Here is a tiny trained network, its code and every weight. The questions are about switching its units off for an input and a class, where a switched-off unit gives its printed mean instead of its output.

import numpy as np


def w(rows, s, z=0):
    codes = np.array(rows[::2]) - 128.0
    scale = np.full(codes.shape[1], s)
    scale[-1] = z or s
    return codes * scale


def f(y):
    return y / 2 * (1 + np.tanh(0.7978845608 * (y + 0.044715 * y**3)))


def log_softmax(a):
    a = a - a.max(-1, keepdims=True)
    return a - np.log(np.exp(a).sum(-1, keepdims=True))


def net(x, mask):
    res = np.array(x, float).reshape(1, 7) / 4 @ E
    y = f(res @ A[0][:, :-1].T + A[0][:, -1])
    res = res + np.where(mask, y, B[0][:, -1]) @ B[0][:, :-1]
    return log_softmax(res[-1] @ U[:, :-1].T + U[:, -1])


A, B = {}, {}
E = w([
[232,108,245],'x0',
[240,172,42],'x1',
[130,130,129],'x2',
[131,127,125],'x3',
[129,129,129],'x4',
[156,2,84],'x5',
[124,127,130],'x6',
],0.0073)
A[0] = w([
[164,151,72,163],'n1',
[94,206,179,113],'n2',
[93,110,157,79],'n3',
[121,89,168,160],'n4',
[158,127,215,96],'n5',
[133,18,122,102],'n6',
[117,221,162,78],'n7',
[88,138,68,92],'n8',
[249,128,231,29],'n9',
[64,86,198,91],'n10',
[98,96,174,67],'n11',
[145,40,107,67],'n12',
[142,87,115,68],'n13',
[196,84,211,69],'n14',
[124,64,114,218],'n15',
[114,123,128,250],'n16',
[63,133,51,23],'n17',
[94,108,155,101],'n18',
[192,173,84,72],'n19',
[59,106,154,139],'n20',
],0.013,0.011)
B[0] = w([
[146,94,180,188],'n1',
[160,144,89,174],'n2',
[152,96,104,130],'n3',
[139,148,126,175],'n4',
[85,136,115,171],'n5',
[146,173,69,179],'n6',
[147,148,4,155],'n7',
[71,68,131,158],'n8',
[62,99,111,198],'n9',
[179,72,106,176],'n10',
[132,79,104,135],'n11',
[122,163,42,152],'n12',
[133,131,108,123],'n13',
[72,121,128,180],'n14',
[139,190,146,235],'n15',
[129,159,198,254],'n16',
[50,98,115,155],'n17',
[144,116,122,137],'n18',
[170,47,123,152],'n19',
[194,91,151,183],'n20',
],0.013,0.0098)
U = w([
[16,78,96,56],'0',
[142,164,147,230],'1',
[143,157,137,215],'2',
[168,185,11,7],'3',
[205,33,123,34],'4',
[124,164,153,175],'5',
[137,171,155,162],'6',
],0.012,0.011)

Each question gives the input, the list of numbers given to net, and the class t.
The units are the neurons (one row each of A and B). Each row of codes is followed by its name. A weight is (code - 128) times the scale printed after its matrix; where a second scale follows, it is the last column's (A, B and U).
mask holds one flag per neuron, in row order. A switched-off neuron (its flag False) gives its mean, the last column of its row in B, instead of its output. The means were averaged over made-up inputs and are rounded, as every weight is.
A unit's drop is (log p(t) with every unit on - log p(t) with that unit switched off) / (log p(t) with every unit on - log p(t) with every unit switched off).
The circuit of an input: a set's keep is (log p(t) with only the set's units on - log p(t) with every unit switched off) / (log p(t) with every unit on - log p(t) with every unit switched off). Starting from the 12 units with the biggest drops (on a tie, the unit counted first), units are removed one at a time, each time the one whose removal leaves the highest keep (on an exact tie, the one counted first), for as long as the keep stays at least 0.8.
circuit, biggest first: the units of the circuit, biggest drop first
most important unit: the unit with the biggest drop
k most important neurons: the k neurons with the biggest drops, biggest first
drop when u is switched off: that unit's drop, to one decimal
input [-8,7,2,-3,-3,-8,-8], class 0: most important unit => n8
input [-2,-6,7,2,-2,-7,-3], class 3: circuit, biggest first => n7, n2
input [7,-1,4,-6,-6,-1,2], class 0: 2 most important neurons => n9, n14
input [-4,-6,-7,-2,-2,-7,5], class 3: circuit, biggest first => n7, n2
input [5,4,-3,1,-7,-8,2], class 3: 2 most important neurons => n7, n2
input [-2,-4,-3,-4,1,-7,-3], class 3: 3 most important neurons => n7, n2, n1
input [4,-8,6,5,-5,-7,-2], class 4: circuit, biggest first => n10, n20
input [-5,-7,2,1,3,-6,-3], class 4: circuit, biggest first => n20, n10, n15
input [1,-7,1,2,2,2,1], class 4: 2 most important neurons => n10, n20
input [-5,-7,6,-3,-2,2,3], class 4: circuit, biggest first => n20, n10
input [5,-5,0,-3,6,8,-4], class 3: 2 most important neurons => n6, n12
input [-6,-6,-5,7,5,-8,7], class 3: 2 most important neurons => n7, n2
input [2,8,-1,6,-4,-4,7], class 4: 3 most important neurons => n19, n15, n1
input [-7,-8,1,1,1,2,-1], class 4: most important unit => n20
input [-1,8,-7,-2,3,-2,-2], class 4: circuit, biggest first => n19, n1
input [-8,6,-1,-3,7,2,0], class 0: 2 most important neurons => n17, n8
input [7,6,6,3,7,-1,-4], class 0: circuit, biggest first => n9, n14
input [0,6,5,-2,4,3,0], class 4: 2 most important neurons => n19, n1
input [-8,7,-6,6,2,8,-5], class 0: 3 most important neurons => n8, n17, n1
input [-5,-2,-1,7,-5,7,-2], class 3: most important unit => n6
input [7,-8,-6,-5,5,-6,0], class 4: 3 most important neurons => n10, n20, n2
input [-6,7,6,5,-2,4,2], class 4: 2 most important neurons => n19, n1
input [8,-5,2,3,1,0,-1], class 0: 3 most important neurons => n9, n14, n5
input [-3,-8,7,-8,0,0,-6], class 4: 2 most important neurons => n10, n20
input [8,5,-6,4,-6,6,6], class 0: drop when n9 is switched off => 0.6
input [0,-7,-5,-7,0,-8,-2], class 3: drop when n7 is switched off => 0.5
input [-5,4,5,-2,1,-7,-2], class 3: most important unit => n7
input [0,1,2,3,-4,8,6], class 3: drop when n3 is switched off => 0.0
input [6,-8,-6,8,-1,-8,3], class 3: drop when n1 is switched off => 0.1
